Below are the code and all the weights of a small trained network. Each question names an input and a class and asks about switching units off, where a switched-off unit gives its printed mean instead of its output.

import numpy as np


def w(rows, s, z=0):
    codes = np.array(rows[::2]) - 128.0
    scale = np.full(codes.shape[1], s)
    scale[-1] = z or s
    return codes * scale


def f(y):
    return y / 2 * (1 + np.tanh(0.7978845608 * (y + 0.044715 * y**3)))


def log_softmax(a):
    a = a - a.max(-1, keepdims=True)
    return a - np.log(np.exp(a).sum(-1, keepdims=True))


def net(x, mask):
    res = np.array(x, float).reshape(1, 7) / 4 @ E
    y = f(res @ A[0][:, :-1].T + A[0][:, -1])
    res = res + np.where(mask, y, B[0][:, -1]) @ B[0][:, :-1]
    return log_softmax(res[-1] @ U[:, :-1].T + U[:, -1])


A, B = {}, {}
E = w([
[153,98,74,164,8,219,86],'x0',
[117,148,138,125,99,125,122],'x1',
[126,133,138,118,135,147,133],'x2',
[87,155,100,164,102,100,107],'x3',
[50,68,150,144,103,130,199],'x4',
[134,132,138,124,132,145,142],'x5',
[128,135,138,118,111,124,125],'x6',
],0.012)
A[0] = w([
[206,186,75,129,174,159,84,107],'n1',
[160,175,140,128,144,60,146,51],'n2',
[108,16,220,125,96,164,165,254],'n3',
[211,173,137,127,163,155,1,52],'n4',
[165,106,95,125,79,161,102,81],'n5',
[204,188,174,163,119,130,83,46],'n6',
[180,129,60,137,89,215,93,86],'n7',
[185,37,185,103,150,114,74,144],'n8',
[175,122,110,169,76,169,131,84],'n9',
[165,70,92,164,53,179,50,88],'n10',
],0.0087,0.0044)
B[0] = w([
[157,113,200,211,10,26,33,200],'n1',
[172,172,98,77,209,137,249,157],'n2',
[131,75,123,197,195,203,51,215],'n3',
[69,24,249,196,115,229,48,210],'n4',
[90,197,75,96,240,193,196,189],'n5',
[92,92,183,169,17,116,55,163],'n6',
[121,133,1,45,225,175,236,235],'n7',
[154,190,132,112,138,45,136,154],'n8',
[152,127,117,54,146,104,30,191],'n9',
[64,201,57,90,121,162,202,248],'n10',
],0.0069,0.011)
U = w([
[92,18,152,210,112,170,59,252],'0',
[169,245,71,28,253,104,169,4],'1',
],0.0063,0.0035)

Each question gives the input, the list of numbers given to net, and the class t.
The units are the neurons (one row each of A and B). Each row of codes is followed by its name. A weight is (code - 128) times the scale printed after its matrix; where a second scale follows, it is the last column's (A, B and U).
mask holds one flag per neuron, in row order. A switched-off neuron (its flag False) gives its mean, the last column of its row in B, instead of its output. The means were averaged over made-up inputs and are rounded, as every weight is.
A unit's drop is (log p(t) with every unit on - log p(t) with that unit switched off) / (log p(t) with every unit on - log p(t) with every unit switched off).
The circuit of an input: a set's keep is (log p(t) with only the set's units on - log p(t) with every unit switched off) / (log p(t) with every unit on - log p(t) with every unit switched off). Starting from all 10 units, units are removed one at a time, each time the one whose removal leaves the highest keep (on an exact tie, the one counted first), for as long as the keep stays at least 0.8.
circuit, biggest first: the units of the circuit, biggest drop first
most important unit: the unit with the biggest drop
k most important neurons: the k neurons with the biggest drops, biggest first
drop of u: that unit's drop, to one decimal
input [3,3,-2,-8,-1,5,-3], class 1: most important unit -> n4
input [-7,-4,0,-1,7,7,-2], class 0: 3 most important neurons -> [n7, n3, n10]
input [-6,7,1,-6,-6,2,2], class 0: 2 most important neurons -> [n4, n7]
input [-3,-5,1,-2,-4,4,2], class 0: circuit, biggest first -> [n7, n10]
input [-7,2,7,-3,-7,-1,-2], class 0: circuit, biggest first -> [n4, n1]
input [-5,-2,6,-6,6,-8,1], class 0: 2 most important neurons -> [n3, n7]
input [8,-7,4,5,7,7,3], class 1: drop of n10 -> 0.2
input [5,-1,-8,-2,-3,8,1], class 1: drop of n7 -> 0.6
input [7,7,-8,-7,5,1,5], class 1: drop of n10 -> 0.1
input [8,-1,-1,-2,-5,-2,8], class 1: 2 most important neurons -> [n7, n10]
input [-5,-1,2,-5,-5,-3,8], class 0: drop of n2 -> -0.1
